B =
[[132 131 124 133 131 129 130 127 135 127 126 110 126 135]
 [133 132 122 132 131 127 131 126 137 128 127 107 125 135]
 [131 133 122 127 131 124 130 125 133 130 130 115 125 131]
 [132 133 122 130 131 125 130 126 135 129 129 110 125 133]
 [129 132 123 123 129 121 129 125 129 131 132 124 126 126]
 [131 130 125 133 131 130 130 127 134 127 126 113 127 134]
 [129 132 123 124 130 122 129 125 130 130 132 123 126 127]
 [129 132 123 123 129 121 129 125 129 131 132 125 126 126]
 [131 129 126 132 130 130 129 128 132 127 126 116 127 133]
 [129 132 124 123 129 121 128 125 129 131 132 126 126 126]
 [130 133 123 125 130 123 129 125 131 130 131 120 126 129]
 [133 132 123 133 132 128 130 127 136 127 127 107 126 135]]
The entry in the bottom-right corner is 135
The second entry in reading order: 131
Which number is the 3rd entry, reading row by row?
Answer: 124
The entry in the bottom-left corner: 133
The third-last entry, reading row by row: 107
Which number is the entry just left of the largest entry?
Answer: 126
The first entry, reading row by row is 132
The entry just right of the largest entry: 128
Which number is the entry directly below the largest entry?
Answer: 133
Which number is the 3rd entry on the main diagonal?
Answer: 122
The largest entry in the last row is 136
Which number is the maximum?
Answer: 137
Which number is the last entry in the row that holds the largest entry?
Answer: 135
The first entry on the diagonal from the top-right corner -> 135
The fifth entry from the end, reading row by row -> 127
Which number is the fourth-last entry, reading row by row?
Answer: 127
Which number is the second entry from the end, reading row by row?
Answer: 126
The second entry on the main diagonal -> 132

Questions about the array below.
1) The top-left entry?
2) The last entry in the row that holds the largest entry?
3) The smallest entry in the last row?
4) The top-right entry?
5) The entry just left of the largest entry?
6) The bottom entry of the column that holds the largest entry?
7) The entry directly below 145?
8) The largest entry in the first row?
[[105 136 141 107 103 121 124 140]
 [136 108 116 138 124 133 106 155]
 [113 119 139 134 113 126 144 144]
 [113 153 112 140 116 109 111 145]
 [103 110 101 154 126 141 119 146]
 [134 114 130 103 101 132 137 105]
 [134 106 119 108 121 153 116 129]]
1) 105
2) 155
3) 106
4) 140
5) 106
6) 129
7) 146
8) 141
